Below are the code and all the weights of a small trained network. Each question names an input and a target symbol and asks about switching units off, where a switched-off unit gives its printed mean instead of its output.

import numpy as np


def w(rows, s, z=0):
    codes = np.array(rows[::2]) - 128.0
    scale = np.full(codes.shape[1], s)
    scale[-1] = z or s
    return codes * scale


def softmax(a):
    e = np.exp(a - a.max(-1, keepdims=True))
    return e / e.sum(-1, keepdims=True)


def log_softmax(a):
    a = a - a.max(-1, keepdims=True)
    return a - np.log(np.exp(a).sum(-1, keepdims=True))


def net(x, mask):
    ids = ['βγδεζθπστω'.index(c) for c in x.split()]
    T = len(ids)
    res = E[ids] + P[:T]
    u = 0
    for l in range(2):
        r = res
        for j in range(3):
            rows = slice(2 * j, 2 * j + 2)
            q, k, v = (r @ M[l][rows].T for M in (Q, K, V))
            z = softmax(np.where(np.tri(T) > 0, q @ k.T / 2**0.5, -1e9)) @ v
            o = O[l][rows]
            res = res + np.where(mask[u + j], z, o[:, -1]) @ o[:, :-1]
        u += 3
    return log_softmax(res[-1] @ U[:, :-1].T + U[:, -1])


Q, K, V, O = {}, {}, {}, {}
E = w([
[126,139,172],'β',
[144,81,115],'γ',
[58,102,24],'δ',
[158,142,93],'ε',
[88,135,62],'ζ',
[219,122,125],'θ',
[10,181,85],'π',
[87,140,4],'σ',
[67,234,132],'τ',
[151,66,91],'ω',
],0.017)
P = w([
[99,74,171],'0',
[133,121,166],'1',
[113,136,164],'2',
[147,133,203],'3',
[135,126,203],'4',
[131,127,201],'5',
[165,135,202],'6',
[131,132,168],'7',
[145,129,181],'8',
[155,149,176],'9',
[142,143,207],'10',
[159,115,243],'11',
[76,103,234],'12',
[116,170,252],'13',
],0.0036)
Q[0] = w([
[145,147,173],'0.h0',
[92,98,165],'0.h0',
[105,127,177],'0.h1',
[254,88,133],'0.h1',
[121,167,158],'0.h2',
[106,173,121],'0.h2',
],0.022)
K[0] = w([
[119,136,227],'0.h0',
[60,101,228],'0.h0',
[71,208,101],'0.h1',
[251,96,13],'0.h1',
[84,147,161],'0.h2',
[56,138,139],'0.h2',
],0.015)
V[0] = w([
[168,1,225],'0.h0',
[101,133,251],'0.h0',
[92,148,224],'0.h1',
[99,157,150],'0.h1',
[124,93,130],'0.h2',
[142,114,36],'0.h2',
],0.0083)
O[0] = w([
[91,164,33,1],'0.h0',
[141,114,32,5],'0.h0',
[146,155,47,118],'0.h1',
[142,127,108,137],'0.h1',
[126,146,137,124],'0.h2',
[222,173,254,189],'0.h2',
],0.0089,0.0065)
Q[1] = w([
[88,171,240],'1.h0',
[135,32,51],'1.h0',
[254,101,52],'1.h1',
[117,26,65],'1.h1',
[166,68,53],'1.h2',
[76,111,55],'1.h2',
],0.0093)
K[1] = w([
[197,139,135],'1.h0',
[135,227,152],'1.h0',
[100,24,176],'1.h1',
[185,110,148],'1.h1',
[31,78,153],'1.h2',
[99,10,126],'1.h2',
],0.011)
V[1] = w([
[85,8,106],'1.h0',
[168,71,139],'1.h0',
[49,82,152],'1.h1',
[178,64,108],'1.h1',
[186,134,133],'1.h2',
[162,16,139],'1.h2',
],0.016)
O[1] = w([
[141,5,161,39],'1.h0',
[159,45,89,253],'1.h0',
[46,97,172,169],'1.h1',
[198,85,149,44],'1.h1',
[179,107,94,221],'1.h2',
[191,60,205,161],'1.h2',
],0.012,0.006)
U = w([
[23,120,150,116],'β',
[90,54,108,25],'γ',
[52,112,214,14],'δ',
[195,181,110,158],'ε',
[110,211,248,3],'ζ',
[178,145,41,187],'θ',
[42,174,216,39],'π',
[142,241,255,201],'σ',
[86,240,67,108],'τ',
[98,43,102,215],'ω',
],0.0052,0.0058)

Each question gives the input, a string of symbols that net reads in full, and the target symbol t.
The units are the heads (2 rows each of Q, K, V and O). Each row of codes is followed by its name. A weight is (code - 128) times the scale printed after its matrix; where a second scale follows, it is the last column's (O and U).
mask holds one flag per head, layer by layer. A switched-off head (its flag False) gives its mean, the last column of its rows in O, instead of its output. The means were averaged over made-up inputs and are rounded, as every weight is.
A unit's drop is (log p(t) with every unit on - log p(t) with that unit switched off) / (log p(t) with every unit on - log p(t) with every unit switched off).
The circuit of an input: a set's keep is (log p(t) with only the set's units on - log p(t) with every unit switched off) / (log p(t) with every unit on - log p(t) with every unit switched off). Starting from all 6 units, units are removed one at a time, each time the one whose removal leaves the highest keep (on an exact tie, the one counted first), for as long as the keep stays at least 0.8.
units of the circuit, in order: the units of the circuit, biggest drop first
most important unit: the unit with the biggest drop
heads that matter: for each layer, one digit per head in row order, 1 if its drop is at least 0.15 and else 0, layers parted by /
drop of u: that unit's drop, to one decimal
input θ π τ β θ, target τ: heads that matter	000 / 101
input σ ε ζ, target σ: heads that matter	101 / 100
input β β σ ω ω β, target ω: heads that matter	001 / 100
input θ σ σ θ δ ζ β τ τ β, target τ: heads that matter	000 / 101
input ω δ δ σ θ σ, target σ: heads that matter	101 / 000
input σ ζ θ θ ε θ θ θ γ, target θ: most important unit	1.h1
input ε τ ζ, target τ: units of the circuit, in order	1.h2, 1.h0
input γ β σ δ σ σ δ, target σ: units of the circuit, in order	0.h0, 0.h2
input θ τ σ σ, target τ: heads that matter	010 / 111
input δ σ θ β ζ τ ζ, target τ: heads that matter	010 / 111
input θ θ θ ε γ, target θ: heads that matter	100 / 010
input θ β θ β, target θ: units of the circuit, in order	0.h0, 1.h1
input β τ σ σ, target τ: heads that matter	010 / 011
input ε ω ω β, target ω: units of the circuit, in order	1.h0
input σ θ σ θ σ ζ, target σ: units of the circuit, in order	0.h0, 0.h2
input σ ζ τ σ π, target τ: heads that matter	010 / 111
input π π τ, target τ: heads that matter	010 / 001
input β σ ζ ε τ π, target τ: drop of 1.h2	0.2
input π σ β σ σ π β ζ σ τ, target τ: drop of 1.h1	0.2
input β π τ θ, target τ: units of the circuit, in order	1.h2
input σ θ σ, target σ: drop of 0.h2	0.3
